Each row has a name. After each piece below comes the name of the row it's from, unless a question asks for something else. Each question is about the rows just above it.

Columns, left to right: Y P K F R U L J
[151  77 131  92 159 161 151 119] -> K_994
[ 90 159 118 131 151 161 151  77] -> K_626
[ 92 159 118 131 151 161 151  77] -> K_817
[156  94 152 157 106 103 143 198] -> K_83
[155 164 118 155 155 150 124  98] -> K_166
[ 89 164 117 126 155 160 138  62] -> K_32
Put [ 77  92 118 131 151 151 159 161] back in order: which row is it? | K_817
[ 90  92 156] is in which column, read top down? | Y
Times [118] occurs in K_166: | 1

Columns, left to right: E X M Z Q A C H D N
[144 119 141 115 115 144 144 101 144 120] = K_817
[135 129 136 187 136  61 104 101 141 126] = K_994
[ 64 143 143 145 134 157 138 143 143 126] = K_390
[123  96 123 123 117 212 123  98 123 123] = K_166
[106 137 117 106 109 109 155 137 132 123] = K_626
Count of [110] in K_626: | 0
The next entry after [ 64 143 143 145 134]: | [157]
Which row holds these entries in another order? [120 144 119 141 115 115 144 144 101 144] | K_817
Repeated in K_166: | [123]
Which value appears more than once in K_390? | [143]
asked: [123  96 123 123 117 212 123  98 123 123] | K_166
Repeated in K_994: | [136]

Columns, left to right: S W V B T
[167 109 149 133 130] = K_166
[142 164 145 145 105] = K_32
[181 132 121 100 113] = K_456
[196 157 120 157 131] = K_97
[157 137 132 123  98] = K_899
[100 114 121 181 132] = K_83
[116 116 156 156 156] = K_994
The value that K_97 holds more than once: | [157]
Which row holds these entries in another order? [113 100 121 132 181] | K_456
Count of [155] in K_994: | 0

Columns, left to right: Dod zavo sedod Betip Dop
[ 79  78 153 159 153] -> K_994
[ 74  74  74 179  74] -> K_83
[ 90 133 101 152 150] -> K_626
[181 170 176 109 117] -> K_899
[ 64 110 136  99  96] -> K_97
[78 74] is in which column, read top down? | zavo
Which column holds this, read top down? [179 152 109] | Betip
Give the next entry after [181 170]. | [176]
Repeated in K_83: | [74]
Which value appears more than once in K_994? | [153]

Columns, left to right: Sute dizuz mibar Bem Ruvo ror sireg Bib fazi
[126 100 130 115 130 102 129 139 131]  K_97
[127 122 135 167 106 109 108 126 129]  K_899
[118 130 121 125 134 147 119 102 124]  K_994
[119 130 133 126 130 133 128 122 126]  K_626
[156 129 118 156 151 119 129 129 156]  K_32
[120 144 148 134 137  60 127 183 133]  K_457
[142 126 127 140 131 141 131 141 123]  K_456
[122 120 137 100 125 156 152 141 134]  K_520
How many times does K_32 hold [156]? | 3
Times [129] occurs in K_32: | 3
Which value appears more than once in K_97? | [130]
What is the next entry after [140 131]? | [141]
Times [134] occurs in K_994: | 1

Columns, left to right: tuf saz tef vodo gop
[131  92  88  92  80]  K_520
[192 187 192 187 192]  K_390
[128 159 159 188 192]  K_83
[136 161 117 141 139]  K_817
[120 122  97  87  82]  K_32
[128 161  99 124 114]  K_626
[129 193 128 152 150]  K_456
Which column holds this, read top down? [ 87 124 152] | vodo
[128 129] is in which column, read top down? | tuf
Which value appears more than once in K_520? | [92]
[159 161] is in which column, read top down? | saz
How many times does K_390 hold [192]? | 3
Repeated in K_83: | [159]
What is the next entry after [128 159]? | [159]

Columns, left to right: buka res tar lazak
[135 131 125 128]  K_520
[125 127 135 131]  K_83
[ 70  70  70 152]  K_166
Count of [70] in K_166: | 3
Which column holds [131 152] top down? | lazak
The value that K_166 holds more than once: | [70]
Count of [135] in K_83: | 1
asked: [ 70  70  70 152] | K_166
Put [128 125 131 135] back in order: which row is it? | K_520

Columns, left to right: bago Dag sura rovub vub
[161 184 110 174 159] -> K_32
[136 142 155 130 180] -> K_456
[ 66 158 153  79  86] -> K_457
[111 136 128 146 102] -> K_97
[116 101 155  95 116] -> K_626
[158 158 173  83  93] -> K_520
[ 89 158 173  83 155] -> K_166
[102 158 173  83 155] -> K_899
[116 101  80  92  94] -> K_390
[ 69  76  81  70 149] -> K_817
[145  99  74  84  99] -> K_994
[116 101  80  92  94] is in which row? | K_390
Repeated in K_520: | [158]

Columns, left to right: ful nid budi Bub mezi
[154 168 122 129  85] : K_457
[133 101 174 101  97] : K_97
[140 115 118  73 144] : K_166
[ 65 127 133 123 118] : K_456
[133 125 174 101 116] : K_520
[110  83 149 128 158] : K_899
[151 121 169 118 101] : K_32
[154  85 168 121 129] : K_626
asked: [140 115 118  73 144] | K_166
Which row holds these entries in another order? [ 85 121 129 154 168] | K_626
How many times does K_97 hold [101]? | 2

Columns, left to right: bisit Vuru pek Pav tov Zedo suta Zufo
[ 59  61 177 103  90 194 111  91] -> K_32
[ 58  90 162 123  90 171 113  80] -> K_626
[ 91 102 194  90  59  61 177 111] -> K_97
The value that K_626 holds more than once: | [90]
Which column holds [194 171] top down? | Zedo
Put [ 59  61  90  91 103 111 177 194] back in order: which row is it? | K_32
Which row holds these entries in another order? [111  91  61  90 103 194 177  59] | K_32
Which column holds this, read top down? [111 113] | suta
asked: [ 59  61 177 103  90 194 111  91] | K_32

Columns, left to right: lusut vakig fara begu
[ 77 206 107 135] = K_520
[122 145  54 176] = K_97
[ 54 147 176 122] = K_457
[206 108  77 135] = K_166
The next entry after [108  77]: | [135]
Which column holds [176 122] top down? | begu
Which row holds these entries in another order? [108 135 206  77] | K_166
Which row holds these entries in another order? [122 176 147  54] | K_457
How many times does K_97 hold [145]? | 1

Columns, left to right: begus paf Nibir lazad siluz lal Geb fevug
[ 77  65  65 191 192 179  77 179] -> K_457
[ 67  76 180  76  68 181  69 188] -> K_817
[184 129 129 127 189 127 129 128] -> K_626
[193  58  58 198 198 183  73 183] -> K_32
[ 68  76 180 188  68  68 181  76] -> K_994
[ 69 181 180  76  76  68 188  68] -> K_456
[ 67  76 180  76  68 181  69 188] is in which row? | K_817
The value that K_817 holds more than once: | [76]
Which row holds these entries in another order? [ 68  69 181 180  76  76  68 188] | K_456
Count of [129] in K_626: | 3
[ 76 129  58  76 181] is in which column, read top down? | paf
Put [188  69 181  68  76 180  76  67] back in order: which row is it? | K_817
Put [ 68  68  69  76  76 180 181 188] back in order: which row is it? | K_456

Columns, left to right: nusa rir Bal Pibof tosab Tozo mer
[126  75 152  69 178  63 190] = K_899
[141 193  89 202  69 141  52] = K_817
[141 193  89 202 112 190  64] = K_626
[ 71 178  89 202  78 190  64] = K_994
[ 91 202  78  69 178  63 190] = K_390
Repeated in K_817: | [141]
Give the next entry after [ 89 202  78]. | [190]
Give the next entry after [ 91 202  78  69]. | [178]
asked: [126  75 152  69 178  63 190] | K_899
What is the next entry after [193  89 202  69]? | [141]

Columns, left to right: tek toriz kipe siki tizor zenur
[116 146 134 130 120 134]  K_97
[152 135 131 130 109  66]  K_994
[123 132 111 145 143 142]  K_626
[128 134 122 139 134 129]  K_457
[128 134 122 139 134 104]  K_899
[121 122 144 129 142 123]  K_456
[152 114 116 115 116 114]  K_390
[ 83 160 168 131 125 122]  K_166
[121 122 144 157 142 123]  K_83
Which column holds this, read top down? [116 152 123 128] | tek
The next entry after [160 168 131 125]: | [122]
Count of [114] in K_390: | 2
[130 130 145 139 139] is in which column, read top down? | siki

Columns, left to right: Rin reku vidun pava Kug
[103 104 207 104 207]  K_83
[194 105 194 194 194]  K_390
[104 207 104 104 207]  K_520
Times [104] occurs in K_520: | 3
[104 194] is in which column, read top down? | pava
[207 104 104 207 104] is which row reordered? | K_520
Times [194] occurs in K_390: | 4
Put [194 194 194 105 194] back in order: which row is it? | K_390

Columns, left to right: Tisi Segog fot Bekem duli rezo zinu tanud rore Kesi
[101 134 126 152 123 136 139 126 124  52]  K_817
[140 131 175 114 135 156 102 119 119 136]  K_166
[ 91  95 130 150 122 116 131 122 150 139]  K_994
[113 137 151  99 107 157 150 112 133 108]  K_457
[136 118 154 110 141 104 133 138 116 122]  K_390
[132 127 158 113 127 101 114 121  91 186]  K_32
[136 135 152 135 132 145 145 145 122 142]  K_899
[ 86 136 122 151 130 119 163 136 140 122]  K_97
[141 143 169 105 130 158 161 116 125 140]  K_456
Count of [135] in K_899: | 2
Which value appears more than once in K_166? | [119]
What is the next entry after [151  99 107]? | [157]

Columns, left to right: gigip kefo kig mig kikof tezov Bok siz Rugos lipil
[108 164 166  86 114 170  90 115 128  82]  K_166
[114 129 113 149 116 114 130 117 105 156]  K_83
[170 122  97 142 162  96 127 116 120 143]  K_817
[ 90 117 153 120 103 150 144 151 146 115]  K_626
[114 129 113 149 116 114 130  97 109 136]  K_457
[ 98 136 127 137 109 130 121 125 119  88]  K_520
[108 185 166  91  99 176  96  96 113  89]  K_994
[ 90 117 153 120 103 150 144  69  75 155]  K_97
[ 93 174  95 183  72 113  93  77  63 189]  K_456
Times [89] occurs in K_994: | 1
Where do [114 129 113 149 116 114 130 117 105 156] appear? | K_83

Columns, left to right: feg pipa Kar fimo Pobak lemiv
[ 95  97 161  97  48 205] = K_456
[ 93  95  93  95 109  93] = K_994
[159 157  98 157 147 101] = K_626
[170 169  87 169 190  71] = K_520
[ 90  92 165  92 102 162] = K_390
[164 163  92 163 203  56] = K_899
[200 198  56 198 156  93] = K_97
Which value appears more than once in K_520? | [169]
[ 93 109  95  93  95  93] is which row reordered? | K_994

Columns, left to right: tav mem Sikag Mif damuv detu gora
[ 72  92 111  76 140  55 187] : K_899
[174 137 135 145 126 155 156] : K_994
[ 63  92 108  70 143  46  79] : K_32
[ 99  99 121  94 133  82 103] : K_390
[ 83 120 117 116 123  94 106] : K_457
[184 147 142 159 124 174 169] : K_166
[ 66 108 109  93 133  68  89] : K_456
[191 165 149 186 116 201 187] : K_817
[189 154 188 188 188 188 154] : K_626
[141 156 108  70 143 149 153] : K_97
[189 164 146 185 116 201 184] : K_520
asked: [ 63  92 108  70 143  46  79] | K_32
Which column holds [46 82 94] top down? | detu
Count of [188] in K_626: | 4
The next entry after [137 135 145]: | [126]

